Each row has two labels, one from each of two sets.
7	14	4	20	41	-7	-42	3	3	71	-24	14	21	11	-37	25	-1	-3 -> K datin
-4	-13	-2	12	63	-4	-14	8	-24	45	4	8	24	23	-18	18	-21	-5 -> Z Risug
-3	9	-17	3	41	-4	-26	6	-32	42	-7	-23	13	8	-8	13	-8	-8 -> N datin
-21	45	-9	-3	36	-9	-16	7	5	58	15	12	-13	25	-25	16	-8	-9 -> K datin
-14	62	-2	-3	35	4	-13	10	-27	32	7	10	8	30	-18	19	0	-20 -> N Risug
-6	4	11	-8	49	5	24	8	-17	23	-9	-5	22	3	-4	18	-1	48 -> Z Risug
-2	13	-3	-15	79	-10	-12	34	-25	34	5	2	18	29	-4	7	-5	-7 -> Q Risug
1	1	9	2	31	-3	-8	16	-33	60	-7	-6	16	45	-24	-2	8	9 -> K Risug
10	49	13	18	74	-11	9	24	-20	45	6	18	11	-11	-4	7	5	18 -> Q datin
8	39	17	-16	92	7	4	13	-35	79	-2	25	16	27	6	96	-2	9 -> Q datin
8	3	-8	-9	60	-9	-29	8	-33	63	-1	9	9	61	-18	8	-8	-21 -> K Risug
-6	32	-13	18	58	0	-19	-8	-24	61	5	6	4	22	-10	6	-3	-19 -> K datin
-8	-7	4	17	44	-13	-5	16	3	36	5	-3	36	-1	-15	9	-12	0 -> Z Risug
3	45	24	23	57	11	13	10	0	23	3	13	-23	-29	-17	5	-1	14 -> Z datin
2	61	-3	90	56	-23	-14	-42	-3	32	2	-8	5	5	-15	6	9	13 -> K datin
-11	14	0	3	31	-13	-12	7	-1	39	-2	2	6	26	5	14	10	-14 -> N Risug
-8	23	8	27	48	-16	-21	-14	-4	60	-1	11	12	18	-14	7	5	11 -> N datin
-3	17	1	21	45	-3	-20	13	-14	51	9	4	5	4	-1	19	4	9 -> N datin
2	-2	-11	17	45	-7	-23	17	4	66	4	25	9	18	-2	8	5	14 -> N datin
6	37	18	8	35	-29	-13	9	1	65	1	7	9	14	-7	16	4	-13 -> K datin
-2	25	5	-4	72	0	7	2	-39	47	3	25	17	41	-21	7	19	-15 -> Q Risug
5	2	7	10	51	-6	-6	12	-3	58	4	6	15	3	-22	-2	-11	-14 -> Q datin
2	12	17	16	99	25	-20	17	-17	36	15	0	4	-5	3	-10	-1	15 -> Q datin
-31	17	-10	-3	41	-4	-8	8	-14	29	25	17	35	50	-14	22	7	-15 -> K Risug
-11	-4	4	0	72	8	13	14	-26	52	-4	16	14	11	-16	20	-22	3 -> Q Risug
-43	40	-13	21	51	-10	-30	4	7	35	-4	21	4	-4	5	8	5	-1 -> N datin
-7	-20	-10	-11	35	-5	-12	-5	-2	40	-3	7	29	16	-13	16	0	12 -> Z Risug
9	41	-6	61	37	0	-14	7	-2	42	-15	9	-7	17	8	0	8	-3 -> K datin
10	26	-2	25	19	-2	-9	8	-7	31	6	-4	2	-3	-6	10	12	-3 -> N datin
-16	20	-8	1	12	-3	-4	18	-7	26	-1	1	21	36	10	17	4	-26 -> K Risug
-7	-5	23	4	75	-8	-10	15	-13	67	-1	8	20	26	-7	25	-12	5 -> Z Risug
-4	4	0	8	34	-7	-26	18	9	76	16	0	12	21	-15	19	-8	-15 -> K datin
0	-2	21	24	106	-1	-17	19	-17	69	6	33	12	-7	-17	17	-2	4 -> Q datin
6	10	6	25	91	17	0	-3	-18	49	26	17	22	2	1	-6	-3	8 -> Q datin
4	6	8	22	34	-3	-18	4	-12	51	9	29	12	25	-16	21	-5	-2 -> N datin
-31	5	-4	-13	52	1	-28	14	1	25	-13	17	26	11	-15	47	-4	14 -> Z Risug
-12	29	1	14	37	-31	-11	27	37	55	-5	-4	1	3	-24	7	19	-6 -> K datin

Each row has two labels, one from each of two sets.
2	12	-16	-1	21	-48	-4	-28	-5	-52	5	-31	12	-15	-8	-1	17	-22 -> Kap C
-1	9	0	-3	25	-18	16	4	-9	-37	-11	4	15	-6	-1	0	-4	5 -> Tup C
9	-2	0	1	34	-19	8	3	-2	-34	-9	1	10	-3	32	-2	27	10 -> Tup C
-5	0	-7	13	7	18	-1	34	-12	-15	1	7	-1	-14	33	6	2	18 -> Tup A
8	0	-11	-9	-10	-44	16	-3	5	-28	-2	-22	2	0	-25	-13	5	-9 -> Kap F
-11	11	8	-21	24	15	9	20	-10	-20	-3	-1	8	-8	-7	5	-6	26 -> Tup A
9	6	-17	5	39	-31	-6	21	6	7	-11	-17	11	1	19	-16	14	-5 -> fubef E
1	4	7	-8	-15	-41	-3	3	8	-16	5	-24	-2	-17	-43	1	6	-4 -> Kap E
4	-5	15	-5	-28	-51	-15	-4	4	-51	0	-19	-5	25	-42	0	3	-13 -> Kap E
9	-2	12	-3	2	-55	-17	-18	14	-2	-5	-33	-1	-6	7	-9	20	4 -> Kap E
5	5	0	-8	-25	-9	3	-7	16	-13	14	-31	2	-23	8	-7	-3	1 -> Kap A
8	6	-16	9	-25	7	7	9	-20	-14	-14	0	43	1	-7	-2	5	-17 -> fubef A
23	21	8	2	2	-10	-1	17	-13	-35	-8	-4	18	0	-14	-5	-5	2 -> kod A
-7	12	-4	-9	9	-35	8	11	16	-50	-4	-6	-4	-19	-6	-9	-4	-28 -> kod E
11	15	-27	-2	23	-12	-49	4	-7	-34	-8	0	10	-7	47	-30	12	-8 -> kobug E
7	8	14	-3	-14	-41	-4	17	-4	-39	-3	-18	3	-15	-5	-3	2	-13 -> kod E
2	-1	-1	-8	1	-12	1	0	21	6	-5	-16	-6	-5	-11	-20	12	14 -> Kap A
0	16	8	-18	-5	8	-1	36	-22	-57	-3	-8	6	-25	-5	8	6	26 -> Tup A
8	12	-7	10	7	1	-3	19	-23	-83	19	-12	19	-18	4	10	-25	-7 -> Tup C
1	13	-4	-10	-10	-23	11	-10	-2	-29	-1	-12	3	-13	-31	-17	9	-97 -> Kap A
13	15	4	-7	17	-23	2	30	-15	-65	2	-16	14	-3	36	4	-7	21 -> Tup C
0	6	-6	-15	-2	-25	-15	-5	-4	-41	7	-15	13	-10	12	-5	-7	-3 -> Kap F
2	10	-40	-1	15	-17	-9	-3	7	-20	-3	-11	12	-16	41	-20	-7	-32 -> kobug E
-1	34	-33	5	-23	-36	-10	33	17	-31	-12	1	10	0	-10	-2	4	-20 -> fubef F
15	12	8	-5	-24	-32	-5	19	-1	-25	0	-13	0	-1	-23	-9	-1	-19 -> Kap F
12	2	-5	-2	28	20	-20	-19	2	-54	21	-12	17	-22	57	-10	-3	6 -> Tup A
-2	-23	-14	-3	-9	-14	-12	-11	-11	-43	20	-9	1	-11	14	-1	-4	8 -> Kap C
-2	2	-4	4	-10	-22	-9	-4	-12	-52	1	-7	10	-10	0	0	7	-3 -> kod A
-2	1	-6	-3	14	-19	-11	-13	4	-10	1	-20	6	-11	19	2	-4	1 -> Kap E
6	31	-26	12	38	-13	-7	4	-5	-36	-6	0	25	-13	23	-10	-11	-20 -> kobug F
12	6	-28	10	1	-15	-10	19	-2	-29	-13	-10	12	-3	21	9	-2	-9 -> fubef C
